Below is a small trained network, with its code and all its weights. Each question gives an input and a class and asks what happens when units are switched off, that is, made to give their printed mean instead of their output.

import numpy as np


def w(rows, s, z=0):
    codes = np.array(rows[::2]) - 128.0
    scale = np.full(codes.shape[1], s)
    scale[-1] = z or s
    return codes * scale


def f(y):
    return y / 2 * (1 + np.tanh(0.7978845608 * (y + 0.044715 * y**3)))


def log_softmax(a):
    a = a - a.max(-1, keepdims=True)
    return a - np.log(np.exp(a).sum(-1, keepdims=True))


def net(x, mask):
    res = np.array(x, float).reshape(1, 2) / 4 @ E
    y = f(res @ A[0][:, :-1].T + A[0][:, -1])
    res = res + np.where(mask, y, B[0][:, -1]) @ B[0][:, :-1]
    return log_softmax(res[-1] @ U[:, :-1].T + U[:, -1])


A, B = {}, {}
E = w([
[139,133,133,117,127,142,251],'x0',
[142,114,93,67,93,174,90],'x1',
],0.023)
A[0] = w([
[69,119,170,221,175,49,86,205],'neuron 1',
[180,91,111,38,79,165,169,109],'neuron 2',
[144,214,105,68,45,160,61,131],'neuron 3',
[174,100,107,95,83,148,44,174],'neuron 4',
[161,199,110,170,109,74,169,159],'neuron 5',
[174,183,180,117,70,94,223,162],'neuron 6',
[92,153,213,254,148,90,235,218],'neuron 7',
[83,124,187,173,195,47,125,254],'neuron 8',
],0.0099,0.0059)
B[0] = w([
[113,211,158,75,25,96,102,208],'neuron 1',
[216,59,182,113,154,194,220,184],'neuron 2',
[157,129,72,178,123,104,145,185],'neuron 3',
[136,105,42,181,152,127,110,193],'neuron 4',
[80,187,99,171,154,144,190,167],'neuron 5',
[229,140,152,196,180,89,170,201],'neuron 6',
[130,174,125,167,117,119,119,253],'neuron 7',
[84,151,131,165,7,139,137,208],'neuron 8',
],0.012,0.023)
U = w([
[11,179,136,78,48,124,53,188],'0',
[154,71,45,190,177,155,39,227],'1',
[125,174,150,214,155,123,157,117],'2',
[173,11,201,57,143,215,219,48],'3',
[74,112,144,127,171,147,103,2],'4',
],0.011,0.0036)

Each question gives the input, the list of numbers given to net, and the class t.
The units are the neurons (one row each of A and B). Each row of codes is followed by its name. A weight is (code - 128) times the scale printed after its matrix; where a second scale follows, it is the last column's (A, B and U).
mask holds one flag per neuron, in row order. A switched-off neuron (its flag False) gives its mean, the last column of its row in B, instead of its output. The means were averaged over made-up inputs and are rounded, as every weight is.
A unit's drop is (log p(t) with every unit on - log p(t) with that unit switched off) / (log p(t) with every unit on - log p(t) with every unit switched off).
The circuit of an input: a set's keep is (log p(t) with only the set's units on - log p(t) with every unit switched off) / (log p(t) with every unit on - log p(t) with every unit switched off). Starting from all 8 units, units are removed one at a time, each time the one whose removal leaves the highest keep (on an exact tie, the one counted first), for as long as the keep stays at least 0.8.
units of the circuit, in order: the units of the circuit, biggest drop first
top k neurons: the k neurons with the biggest drops, biggest first
drop of u: that unit's drop, to one decimal
input [-5,1], class 1: units of the circuit, in order -> neuron 4
input [0,-1], class 0: units of the circuit, in order -> neuron 6; neuron 2
input [-5,0], class 0: top 2 neurons -> neuron 6; neuron 1
input [1,7], class 3: top 2 neurons -> neuron 2; neuron 7
input [-7,0], class 0: top 2 neurons -> neuron 1; neuron 6
input [-4,1], class 1: top 2 neurons -> neuron 4; neuron 8
input [0,1], class 1: top 3 neurons -> neuron 1; neuron 2; neuron 8
input [0,5], class 1: top 2 neurons -> neuron 4; neuron 3
input [-2,1], class 1: drop of neuron 1 -> 0.5
input [6,1], class 3: drop of neuron 2 -> 0.5
input [2,7], class 3: drop of neuron 2 -> 1.2
